Each row is shifted at random along 4 fixed directions that mean nothing.
Known rows, with every way that one mark hangs from another
lita(doba(zakaru) mekim(toda)): [239, 238, 88, 43, -180, 4, 306, -174, 203, -85, -6, -245, -19, -29, -245, -157, 23, 106, 96, -3, 5, 206, -55, -221, -349, 242, -169, 42, -86, -52, -41, 77, -105, -164, 91, -177, -25, 114, -84, -7, -337, -36, 224, -78, 302, -243, 306, 213, 123, -268, -325, 79, 38]
volo(maki(toda(mekim(doba lita))) vamoz): [12, 309, 28, 277, -132, -198, -71, -180, 14, 164, -328, -189, -13, 101, -100, 5, -367, 174, 5, 90, 170, -129, 85, -73, -395, 361, 126, 72, -127, 23, -78, 79, 170, -100, -162, 154, -300, 41, -19, 133, -2, -15, -170, 26, -7, -121, -86, 235, 35, 65, -268, -287, -70]
zakaru(pevib(maki mekim) volo): [35, 142, -12, -91, 26, 48, 188, 9, 32, -265, 115, -136, -78, -105, -122, -295, 146, 52, 109, -11, -38, -132, 28, -58, -176, -8, -181, -30, 72, 36, -14, -1, -73, -69, 156, -67, -150, 63, 21, -83, -66, 49, 64, -68, -198, -39, 193, 187, 199, -23, -47, 84, 113]
vali(doba(lita volo(vamoz) zakaru(pevib)) mekim): [-81, 34, -57, 50, 22, 59, 56, -51, 148, -45, 161, 169, 15, 137, 96, -112, -32, -192, -60, 86, -156, 259, 180, 99, 311, -191, 49, -137, 180, 28, -205, 150, 323, 73, -151, -35, -48, -42, 65, -46, -171, 52, -159, 27, 62, 165, -108, -190, -115, 55, 286, -47, -153]
vamoz(volo(maki(toda(mekim)))): [-52, 223, 52, 78, -163, -72, 62, -331, -95, 60, -348, -359, -174, -21, -215, -9, -229, 332, 58, 95, 170, -294, -177, -7, -538, 355, -185, 132, -38, -60, -30, -174, -72, -208, 190, 240, -228, 66, -49, -7, 16, -8, -28, -8, -288, -136, 138, 329, 361, -65, -474, -124, 35]
dofa(vali(doba(lita) zakaru)): [9, -5, -16, 21, -73, 65, 119, -66, 18, 6, 131, 95, 30, 160, -36, 158, -6, -44, -139, 229, -171, 289, -71, 50, 274, -106, -64, -89, -9, -47, -103, 120, 68, 42, -53, 80, 243, -94, -35, -25, -218, -7, 28, -2, 268, 101, -44, -110, -88, -176, 49, -86, -29]
zakaru(doba(volo(maki(toda(mekim(lita))) vamoz)) pevib): [-142, 243, -39, 291, 27, -140, -204, -69, 103, 111, -145, 15, -10, 82, 106, -187, -306, -147, 3, -28, 55, -138, 357, 78, -113, 101, 240, -41, 107, 110, -112, 125, 456, 27, -309, 15, -537, 54, 113, 100, 68, 13, -387, 110, -177, 127, -251, 45, -96, 305, 205, -319, -191]
maki(toda(mekim(lita)) vamoz(volo)): [-153, 120, -38, 205, 130, -34, -177, -20, -56, 58, -87, 111, 62, 92, 152, -45, -109, -268, 30, -65, -34, -63, 309, 194, 38, -115, 270, -33, -108, 77, 47, 137, 325, 106, -229, 21, -300, -69, 128, -8, 186, 78, -283, -17, -130, 142, -263, -84, -232, 248, 343, -225, -182]
vali(doba(volo) dofa zakaru): [-77, 1, 79, -21, -46, 2, 36, -321, -12, 82, -234, -9, -80, 94, -31, 46, -154, 8, -101, 96, -125, -1, -113, 67, -18, 152, -107, 70, 80, -38, -187, -83, -6, -9, -29, 191, -29, 52, -6, -182, -71, 6, -145, -122, -115, 33, -13, -19, 106, -82, -145, -95, -26]
lita(doba(volo) mekim(toda)): [121, 79, -58, 78, -76, 41, 77, 39, 64, 2, 266, 140, 140, 205, 24, 164, 39, -110, 31, 166, -174, 367, 150, -98, 310, -156, 214, -52, -240, -66, 22, 282, 129, 107, -271, -248, 194, -173, -45, 160, -115, -43, 162, 19, 410, -128, -111, -60, -361, -202, 133, 122, -90]
volo(maki(toda(mekim(lita)) vamoz)): [-59, 137, -38, -90, 108, 57, 100, -52, -18, -200, 106, -131, -68, -127, -195, -278, 281, -124, 126, -121, -48, -50, -23, 51, -201, -173, -160, -14, -81, 68, 142, 11, -45, -62, 186, -117, -73, -35, 76, -199, 17, 68, 59, -77, -104, 61, 213, -2, 47, 16, 58, -17, 124]
mekim(doba(zakaru(pevib)) lita): [-121, 34, -83, 101, 38, -102, -191, -235, -53, 199, -307, 86, 31, 293, 235, 177, -261, -84, -40, 37, -108, -71, 284, 177, 50, 211, 234, 23, -127, 102, -134, -41, 233, 118, -319, 164, -181, 12, 34, -174, 230, 42, -345, -24, -357, 79, -276, -28, -92, 58, -28, -143, -122]
vali(mekim(doba lita toda)): [-254, -19, -131, 40, 241, -55, -248, -320, -184, 204, -284, 81, 8, 257, 315, 204, -103, -208, 66, -20, -186, -99, 225, 252, 81, 145, 132, -45, -131, 230, -2, -145, 208, 191, -262, 59, -38, -56, 71, -370, 424, 117, -331, -84, -481, 152, -186, -176, -131, -23, 50, -149, 23]
zakaru(doba(lita(mekim) volo) pevib(maki(vamoz))): [4, -28, -249, -65, -99, 94, 65, 14, -129, -57, 243, 97, 58, 310, -13, 336, -6, 127, -15, 318, -183, 157, 106, 77, 326, -217, 168, -37, -213, -125, -69, 105, 101, 93, -131, 97, 192, -244, -71, 96, 25, 59, 84, 53, -75, -40, -140, 53, -121, -147, -46, 194, -36]
zakaru(doba(lita) volo(maki vamoz)): [-143, 68, -148, -62, -102, -28, -43, -192, -113, 65, -103, -31, -138, 162, 26, 150, -176, 198, -19, 192, -23, -194, 24, 90, 47, 115, 11, 46, 62, 8, -123, -114, 41, 58, -52, 227, -71, -73, -23, -68, 74, 61, -147, 53, -410, 96, -90, 126, 190, -49, -239, -32, 30]
toda(mekim(doba(volo(vamoz) zakaru(pevib(maki))) lita)): [112, 153, -87, -118, -186, -42, 121, -144, -42, -1, -122, -115, 21, 242, -140, 174, -112, 318, -33, 235, 2, 65, -62, -65, -94, 156, 20, 84, -253, -143, -187, 48, -97, -112, 2, 184, 119, -65, -76, -30, -56, -5, 53, -68, -80, -252, 42, 211, 56, -177, -447, 121, -4]
mekim(lita(doba(volo(vamoz) zakaru(pevib)))): [88, 212, 95, 43, -90, -57, 154, -98, 279, -87, -78, -53, -41, -24, -69, -344, -52, -57, 11, -127, 8, 67, 154, -79, -167, 120, -9, 27, 134, 28, -181, 83, 115, -66, -56, -110, -273, 162, 53, -75, -272, 12, -91, -69, 29, -54, 78, 92, 105, 37, -59, -16, -104]
vamoz(volo(maki(toda(mekim(lita(doba)))))): [84, 254, 3, 72, -151, -27, 165, -78, 5, -57, 26, -141, -1, -5, -174, -6, -44, 96, 68, 64, 44, 25, -55, -79, -177, 38, -26, 35, -153, -32, 48, 103, -26, -95, 35, -34, -21, -43, -51, 104, -135, -17, 130, -44, 183, -130, 93, 169, 13, -137, -144, -55, -10]
volo(maki(toda(mekim(lita))) vamoz): [-203, 201, 6, 194, 118, -151, -209, -163, 23, 100, -267, -70, -92, -48, 48, -296, -144, -160, 93, -156, 81, -252, 245, 109, -301, 157, 76, 15, 88, 210, 10, -34, 272, 19, -141, 9, -509, 86, 128, -96, 177, 36, -336, 30, -343, 161, -92, 38, 68, 263, 102, -311, -57]
pevib(maki mekim(lita) vamoz volo): [128, 13, -168, -102, -131, -40, 58, 134, -260, -36, 37, 68, 100, 286, -14, 400, -60, 366, 15, 418, -86, 3, 42, -52, 167, -33, 190, 59, -398, -98, -43, 130, -194, 76, -86, 203, 301, -241, -131, 147, 143, -9, 206, -62, -56, -244, -159, 279, -57, -239, -318, 208, 58]
dofa(vali volo(maki(toda) vamoz)): [-72, 141, 3, 81, -239, -111, -78, -214, -88, 181, -242, -171, -152, 170, -204, 206, -274, 413, -149, 340, 124, -189, -200, -26, -182, 250, -85, 122, -54, -154, -173, -57, 30, -92, -6, 328, -51, -61, -49, 111, -50, -74, -54, 123, -192, -92, -62, 265, 223, -67, -423, -154, 18]
volo(maki(toda(mekim(doba(zakaru) lita))) vamoz): [72, 203, -99, 34, -176, -74, 19, -80, -54, 85, -33, -64, 41, 199, -133, 185, -123, 191, -19, 234, 22, 91, -29, -67, -57, 78, 91, 57, -319, -86, -51, 161, -3, -53, -97, 110, 71, -130, -72, 95, -44, -48, 51, 18, 133, -122, -44, 144, -109, -122, -237, -72, -8]
zakaru(pevib volo(maki)): [55, 134, -80, -53, -147, 55, 99, 50, 2, -140, 263, -2, 10, 86, -146, 7, 48, 112, -13, 196, -73, 65, -45, -126, 157, -141, -17, -22, -97, -121, -61, 177, -4, -16, -34, -53, 70, -132, -18, 111, -132, -43, 126, 35, 120, -90, -10, 103, -65, -94, 0, 100, 24]
vali(doba(volo zakaru) mekim): [31, 19, -11, -45, -160, 71, 194, -257, -23, 19, -37, -81, -43, 192, -113, 200, -92, 186, -87, 274, -109, 186, -174, 0, 53, 83, -143, 5, -42, -146, -180, -12, -51, -85, 73, 170, 244, -63, -94, -60, -172, 11, 84, -51, 71, -96, 76, 34, 81, -258, -290, 63, -3]
mekim(doba(zakaru) toda): [108, 131, -5, 114, -202, -93, -1, -252, -18, 207, -282, -122, 30, 303, -12, 334, -310, 261, -73, 263, 2, 82, -3, -67, -147, 384, 94, 80, -293, -113, -135, 54, 26, -59, -160, 172, 59, -9, -99, 16, -30, -65, -33, 5, 61, -218, -111, 187, -51, -210, -428, -51, -54]
maki(toda(mekim) vamoz(volo)): [-90, 67, -87, 41, -15, 32, -49, -96, -178, 20, -67, -46, -13, 117, -56, 146, -56, 58, 19, 131, -19, -112, 23, 115, -42, -60, 91, 57, -219, -94, 47, 20, 44, 10, -17, 176, -64, -144, 11, 19, 151, 47, -54, -18, -181, 6, -97, 74, -42, 40, -33, -49, -44]
pevib(maki(toda) mekim(doba(zakaru) lita) volo(vamoz)): [222, 253, 29, 25, -176, -105, 211, 45, 42, -80, -69, -124, 10, 57, -133, -6, -107, 306, 27, 196, 91, 10, 8, -139, -261, 154, 14, 79, -214, -55, -82, 180, -119, -105, 47, 72, -10, 21, -90, 128, -187, -33, 140, -81, 135, -238, 63, 356, 65, -146, -329, -4, 26]
volo(maki(toda(mekim(doba))) vamoz): [-73, 171, -15, 83, 213, -1, -78, 196, 139, -161, 279, 115, 23, -148, 14, -441, 239, -420, 82, -162, -32, 33, 292, 18, 81, -288, 118, -86, 26, 166, 161, 266, 210, 136, -132, -330, -268, -17, 162, 13, -1, -4, -118, 24, 113, 249, -60, -163, -272, 252, 555, -175, -22]
zakaru(doba volo(vamoz)): [49, 197, 39, -36, -115, 5, 182, -151, 71, -119, -102, -233, -151, -66, -189, -196, -68, 202, 22, 31, 57, -182, -74, -111, -302, 227, -182, 66, 140, -54, -115, -61, -113, -113, 154, 91, -173, 101, -15, -74, -175, 58, -16, -62, -169, -48, 192, 240, 312, -44, -322, -12, 94]
mekim(doba(lita volo(maki vamoz) zakaru(pevib)) toda): [-16, 81, -89, -236, -5, 50, 103, -91, 103, -112, 152, 20, -63, 97, -3, -97, 191, -7, 29, 47, -115, 147, 4, 29, 134, -129, -96, -27, -36, 11, -88, 49, 18, 17, 42, -152, 113, -39, 45, -238, -105, -7, 29, -4, -110, 16, 87, -51, -18, -143, -40, 157, 49]
maki(toda(mekim(doba(lita zakaru))) vamoz(volo)): [-73, 63, -39, -14, 119, 86, 56, -37, 16, -88, 70, 75, 13, 47, 79, -69, 112, -246, 22, -49, -91, 103, 176, 222, 90, -220, 84, -41, -85, 27, 62, 100, 143, 59, 2, -28, -66, -50, 89, -149, 6, 97, -125, -61, -63, 163, -50, -138, -153, 78, 254, -56, -108]
mekim(doba(volo(maki(toda)))): [-25, 152, 77, 114, -94, -83, 16, -222, 32, 78, -204, -154, -104, 68, -62, 17, -183, 135, -23, 97, 59, -102, -12, 7, -239, 223, -12, 73, -40, -24, -39, -15, 77, -66, -27, 65, -136, 48, -13, 1, -43, -26, -86, 25, -99, -73, -38, 153, 81, -49, -227, -111, -19]
dofa(vali(doba(lita zakaru(pevib volo(maki))))): [-19, -14, -188, -69, -218, 74, 53, -48, -92, 58, 244, 172, 44, 368, 9, 457, -113, 159, -196, 458, -188, 266, -78, 79, 525, -192, 58, -67, -142, -182, -194, 145, 96, 69, -148, 182, 352, -257, -82, 96, -140, -35, 42, 114, 119, 33, -185, -36, -161, -232, -45, 53, -69]
doba(lita volo(maki vamoz) zakaru(pevib)): [92, 130, -33, -86, -237, 31, 195, -7, 149, -111, 194, -19, -44, 106, -174, -70, 18, 190, -50, 210, -26, 217, -65, -103, 106, -106, -71, -9, -5, -141, -181, 160, 40, -92, 45, -22, 84, -69, -31, 77, -320, -63, 141, 79, 170, -102, 39, 104, 57, -134, -140, 141, -53]
vamoz(volo(maki(toda(mekim(doba(zakaru)))))): [-15, 223, 51, 99, -46, -41, 19, -118, 60, 9, -107, -104, -45, -8, -34, -127, -104, -25, 5, 3, 88, -57, 75, 39, -211, 112, 9, 45, -50, 2, -4, 79, 81, -57, 3, 3, -239, 69, 37, 13, -62, -29, -114, -10, -27, 20, -13, 104, 2, 56, -5, -168, -91]
doba(lita volo(maki(toda) vamoz) zakaru): [-170, -109, -203, -271, 1, 94, -29, -58, -119, -8, 252, 187, -90, 188, 57, 171, 238, -16, 8, 210, -216, 120, -20, 197, 437, -377, -5, -9, -136, -23, 18, 10, 12, 144, -9, -4, 258, -261, 10, -166, 86, -5, 55, 87, -226, 176, -97, -140, -93, -146, 79, 168, 44]

Rows
[-90, 12, -22, -26, 176, 95, 24, 37, 131, -181, 204, 110, -30, -29, 109, -290, 176, -339, 28, -113, -186, 24, 263, 108, 193, -217, 28, -104, 167, 99, 11, 70, 191, 116, -77, -208, -166, 32, 124, -157, -5, 53, -147, -2, -136, 227, -55, -171, -99, 121, 387, 2, -34]
zakaru(doba(volo) pevib)
[4, 91, -86, 28, 17, 14, 65, -95, -83, -39, -2, -51, 32, 77, -110, 73, 62, -58, 72, 16, -95, 25, 66, 60, -77, -62, 71, 24, -239, 3, 97, 41, 11, 6, -46, 31, 8, -107, -12, -60, 64, 79, 27, -84, -9, -23, 36, 21, -86, -55, -51, -23, 21]
maki(toda(mekim(lita(doba))) vamoz)
[144, 279, -6, 30, -127, -33, 120, -140, 109, -69, -92, -200, 4, 87, -144, -97, -114, 172, 36, 35, 69, 0, 62, -131, -337, 246, -22, 61, -127, -95, -161, 107, 24, -120, -11, -23, -233, 101, 3, -22, -169, 21, -30, -88, -50, -246, 131, 297, 67, -45, -274, 38, -17]
lita(mekim(doba(zakaru(pevib(maki(vamoz)) volo)) toda))
[128, 214, -126, 139, -182, -87, -52, 113, 63, 43, 108, 94, 125, 234, 44, 104, -228, 103, -25, 244, -14, 81, 273, -144, 130, 77, 286, -5, -183, -72, -166, 301, 175, 70, -349, -27, -184, -61, -28, 281, -85, -77, -41, 66, 139, -142, -228, 236, -206, 1, -2, -6, -142]
lita(doba(zakaru(pevib(mekim(toda) vamoz) volo(maki))))
[124, 167, -17, 125, -145, 11, 210, -199, 59, 11, -34, -198, -7, 131, -106, 112, -143, 161, 69, 158, -50, 176, -8, -93, -197, 222, -68, -47, -78, -29, -47, 37, 66, -113, 2, -9, 55, -2, -108, 22, -173, 27, 117, 22, 177, -160, 122, 148, 74, -265, -305, 6, 23]
zakaru(doba(lita(mekim(toda))))
[7, 213, 10, 350, -90, -105, -21, 15, 120, 51, -39, 17, 49, 158, 48, -7, -329, 0, -58, 145, 57, 45, 285, 37, -56, 46, 271, -57, -33, -8, -106, 239, 435, -10, -271, 54, -311, 4, 24, 270, -112, 8, -190, 119, 116, -20, -269, 117, -154, 161, 130, -219, -226]
zakaru(pevib(mekim(doba(lita volo(maki(toda vamoz))))))
[-82, 158, -13, 5, 5, -88, -109, -209, 88, 112, -176, -18, -73, 104, 84, -123, -94, -38, 34, -25, 26, -35, 167, 24, -106, 183, 70, 69, -7, 75, -114, 6, 125, 58, -146, -87, -229, 67, 65, -130, 30, -16, -187, 0, -251, 15, -42, 55, 10, 20, -77, -52, -53]
lita(mekim(doba(volo(maki vamoz) zakaru) toda))
[94, 234, 76, 139, -90, -50, 139, 97, 73, -162, 30, -137, -51, -113, -192, -244, -40, 121, 38, 73, 115, -106, 55, -98, -297, 0, -13, 43, -32, -33, 17, 170, 15, -94, 83, -18, -233, 41, 7, 199, -168, -24, 82, -7, 104, -92, 46, 280, 83, 69, -31, -88, -11]
pevib(mekim volo(maki(toda vamoz)))
[14, 127, -48, 251, -53, -83, -48, 75, 110, 4, -29, 72, 61, 147, 82, -96, -227, -45, -41, 98, 12, 47, 377, 62, -18, 44, 238, -61, -12, 39, -137, 197, 361, 33, -239, 76, -365, 48, 43, 172, -65, 4, -201, 87, -24, 46, -253, 128, -70, 194, 154, -145, -221]
doba(lita zakaru(pevib(maki(vamoz) mekim)))
[29, 230, 104, 92, -121, -85, 140, -222, 120, -35, -204, -228, -128, -61, -195, -187, -98, 109, 33, -74, 96, -119, -20, -31, -422, 205, -92, 98, 27, 0, -45, -39, 34, -134, 78, 6, -249, 124, 12, -55, -179, 31, -32, -63, -78, -112, 134, 225, 214, -26, -281, -84, -6]
mekim(lita(doba(volo(maki(toda vamoz)))))
[89, 256, 79, 203, -185, -173, 21, -92, 185, 52, -227, -28, 8, 78, 12, -118, -331, 64, -41, 12, 91, -35, 238, -67, -199, 270, 162, 75, 37, 40, -200, 123, 178, -37, -216, 24, -358, 152, 10, 123, -169, -60, -169, -23, 27, -119, -137, 233, 48, 61, -119, -143, -197]
mekim(lita(doba(zakaru(pevib(volo(maki))))))
[38, 93, -69, -79, 137, 36, 106, 100, 19, -195, 173, 32, 24, -18, -5, -179, 267, -176, 83, -57, -108, 47, 169, 82, -18, -193, 3, -40, -186, 99, 110, 139, -11, 63, 41, -141, -31, -12, 50, -155, 0, 62, 35, -102, -45, 91, 65, 14, -115, -2, 172, 1, 75]
pevib(maki(toda vamoz) mekim(doba(zakaru) lita))
[25, 250, 83, 153, 79, -98, 71, 20, 169, -139, -95, -99, -35, -111, -25, -374, -79, -65, 86, -101, 104, -93, 255, 18, -328, 72, 53, -18, 123, 120, -27, 119, 211, -60, -20, -68, -421, 142, 94, 19, -87, 43, -185, -36, -77, -9, 14, 136, 58, 201, 85, -154, -86]
zakaru(pevib(maki(toda(mekim(doba(lita)))) volo(vamoz)))
[-28, 45, -148, 12, -45, 49, 17, -116, -115, 45, 67, 66, 70, 232, 16, 230, -62, -13, -34, 212, -194, 143, 8, 20, 215, -25, 20, -66, -139, -2, -100, 86, 46, 68, -143, 117, 158, -137, -52, -58, 10, 39, -16, -65, 65, 47, -78, -35, -114, -156, -8, -77, 21]
vali(mekim(lita) zakaru(doba))
[80, 229, 16, 163, -131, -17, 85, 14, 42, -80, 66, -173, -2, -22, -287, -115, -38, 100, 7, 115, 89, 26, -20, -116, -253, 0, -4, 21, -151, -112, 38, 193, 62, -134, 35, 4, -148, -46, -6, 203, -158, -40, 89, 45, 238, -110, 46, 182, -29, 38, -65, -105, -25]
volo(maki(toda(mekim) vamoz))
[4, 35, -90, -78, 120, 48, 71, 164, -9, -152, 212, 140, 25, 43, 149, -69, 180, -133, 74, 59, -107, 59, 246, 146, 177, -233, 96, -66, -103, 89, 73, 151, 48, 145, -15, -97, -22, -57, 39, -62, 28, 49, -7, -35, -105, 135, -89, 13, -111, -6, 232, 52, -16]
pevib(maki(toda) mekim(doba(lita zakaru)) vamoz(volo))
[-38, 120, -29, 55, 86, -33, -104, 79, 121, 7, 83, 271, 94, 140, 231, -120, -24, -317, -45, -46, -110, 133, 356, 66, 325, -137, 285, -55, -23, 90, -91, 268, 249, 196, -330, -137, -149, -33, 125, -66, -17, 42, -257, -42, 44, 155, -261, -159, -325, 154, 381, -110, -158]
mekim(doba(zakaru(volo(vamoz))) lita)
[20, 169, 6, 35, -17, -16, 9, -42, 80, -13, -46, 28, 25, 84, 10, -110, -85, -73, -37, 35, 3, 47, 164, -11, 13, 55, 125, 23, -26, -31, -107, 154, 79, 17, -125, 22, -156, 9, 53, -8, -69, 31, -158, -51, 6, 11, -63, 15, -97, 92, 37, -74, -106]
toda(mekim(doba(zakaru(volo(vamoz)))))
[-58, 212, 24, 4, -121, -51, 83, -414, 55, 58, -335, -275, -173, 48, -102, -108, -188, 200, 66, -25, 91, -122, -32, 39, -460, 357, -178, 86, 82, 6, -172, -171, 45, -162, 122, 114, -287, 141, 13, -216, -92, 75, -132, -41, -368, -115, 191, 249, 355, -73, -438, -27, -8]
doba(lita(mekim(toda)) zakaru(volo(maki(vamoz))))
[-154, -1, -47, -191, 34, 70, -62, -46, -52, -75, 88, 71, -92, 43, -112, -77, 202, -62, -141, 89, -86, -48, -98, 105, 180, -196, -144, 33, 34, -40, -89, 3, -47, 78, 63, 79, 45, -61, 105, -189, -30, -8, -67, -40, -218, 165, 10, -62, 48, 35, 101, -39, 50]
dofa(vali(zakaru) volo(maki(vamoz)))
[8, 113, -110, -79, 93, 79, 105, 114, 2, -224, 346, 48, 44, -69, -146, -171, 352, -250, 107, -74, -132, 120, 86, 21, 102, -368, 16, -45, -184, 59, 197, 179, -10, 66, 13, -241, 53, -138, 55, -54, -30, 42, 139, -68, 154, 90, 103, -91, -203, -18, 269, 31, 71]
volo(maki(toda(mekim(lita(doba))) vamoz))
[-9, 16, -200, -25, 158, 17, -124, 288, -83, -51, 335, 373, 185, 235, 287, 132, 133, -272, 19, 148, -227, 162, 411, 131, 526, -370, 376, -109, -291, 77, 57, 352, 175, 292, -351, -142, 44, -215, 62, 31, 170, 37, -94, -15, 22, 134, -341, -100, -496, 57, 465, 20, -71]
pevib(maki(toda) mekim(doba(zakaru(volo)) lita) vamoz)
